Below are the code and all the weights of a small trained network. Each question names an input and a class and asks about switching units off, where a switched-off unit gives its printed mean instead of its output.

import numpy as np


def w(rows, s, z=0):
    codes = np.array(rows[::2]) - 128.0
    scale = np.full(codes.shape[1], s)
    scale[-1] = z or s
    return codes * scale


def f(y):
    return np.maximum(y, 0)


def log_softmax(a):
    a = a - a.max(-1, keepdims=True)
    return a - np.log(np.exp(a).sum(-1, keepdims=True))


def net(x, mask):
    res = np.array(x, float).reshape(1, 3) / 4 @ E
    y = f(res @ A[0][:, :-1].T + A[0][:, -1])
    res = res + np.where(mask, y, B[0][:, -1]) @ B[0][:, :-1]
    return log_softmax(res[-1] @ U[:, :-1].T + U[:, -1])


A, B = {}, {}
E = w([
[199,95,45,97,134,103,217,121],'x0',
[96,93,159,138,85,11,148,48],'x1',
[212,192,118,169,209,93,159,59],'x2',
],0.011)
A[0] = w([
[80,157,173,132,123,161,53,131,123],'N1',
[107,142,215,139,109,165,42,143,135],'N2',
[51,2,115,15,32,125,138,185,84],'N3',
[184,194,79,112,167,190,137,209,105],'N4',
[236,128,22,53,178,127,197,128,171],'N5',
[22,72,237,121,67,162,45,152,255],'N6',
[174,134,30,106,156,143,201,120,108],'N7',
[97,217,174,142,164,210,30,201,171],'N8',
[145,148,177,164,105,54,135,5,184],'N9',
[139,126,199,196,138,30,138,18,179],'N10',
],0.0074,0.0031)
B[0] = w([
[56,172,177,118,169,162,200,172,183],'N1',
[56,165,183,100,195,158,227,184,193],'N2',
[122,56,68,60,20,29,94,179,228],'N3',
[186,41,129,197,112,147,46,137,203],'N4',
[248,61,45,227,103,149,174,37,235],'N5',
[46,171,136,24,104,151,152,218,248],'N6',
[216,83,58,200,100,205,215,69,197],'N7',
[65,160,239,128,165,181,21,166,228],'N8',
[63,203,146,175,171,23,44,30,227],'N9',
[84,222,146,137,145,2,61,27,237],'N10',
],0.0066,0.012)
U = w([
[195,82,108,187,137,175,17,139,135],'0',
[206,90,25,168,111,127,240,81,158],'1',
[108,170,149,157,167,1,79,40,249],'2',
[79,110,121,42,34,81,104,192,9],'3',
[88,166,214,113,199,179,129,164,75],'4',
],0.0084,0.0017)

Each question gives the input, the list of numbers given to net, and the class t.
The units are the neurons (one row each of A and B). Each row of codes is followed by its name. A weight is (code - 128) times the scale printed after its matrix; where a second scale follows, it is the last column's (A, B and U).
mask holds one flag per neuron, in row order. A switched-off neuron (its flag False) gives its mean, the last column of its row in B, instead of its output. The means were averaged over made-up inputs and are rounded, as every weight is.
A unit's drop is (log p(t) with every unit on - log p(t) with that unit switched off) / (log p(t) with every unit on - log p(t) with every unit switched off).
The circuit of an input: a set's keep is (log p(t) with only the set's units on - log p(t) with every unit switched off) / (log p(t) with every unit on - log p(t) with every unit switched off). Starting from all 10 units, units are removed one at a time, each time the one whose removal leaves the highest keep (on an exact tie, the one counted first), for as long as the keep stays at least 0.8.
circuit, biggest first: the units of the circuit, biggest drop first
top k neurons: the k neurons with the biggest drops, biggest first
drop when u is switched off: that unit's drop, to one decimal
input [-7,4,-2], class 4: top 2 neurons => [N2; N1]
input [0,1,-1], class 3: circuit, biggest first => [N5; N9]
input [-8,8,-4], class 3: circuit, biggest first => [N6]
input [7,-2,-7], class 1: circuit, biggest first => [N5; N8]
input [4,-7,-1], class 1: top 4 neurons => [N5; N7; N9; N10]
input [-1,-2,5], class 0: circuit, biggest first => [N10; N9; N2]
input [7,-8,-6], class 1: top 2 neurons => [N5; N7]
input [-1,5,-3], class 3: top 3 neurons => [N6; N3; N5]
input [-3,-6,6], class 0: top 2 neurons => [N4; N6]
input [4,-5,-5], class 0: top 3 neurons => [N4; N6; N2]
input [-6,-3,-6], class 4: top 2 neurons => [N8; N2]
input [-8,0,-6], class 4: top 2 neurons => [N2; N8]
input [8,7,-4], class 1: top 4 neurons => [N8; N5; N7; N6]
input [3,-5,0], class 1: circuit, biggest first => [N5]
input [1,0,2], class 1: top 3 neurons => [N8; N10; N9]
input [4,-2,8], class 1: drop when N7 is switched off => 0.0
input [1,-3,-1], class 0: drop when N2 is switched off => 0.1
input [8,1,-7], class 1: drop when N5 is switched off => 0.2
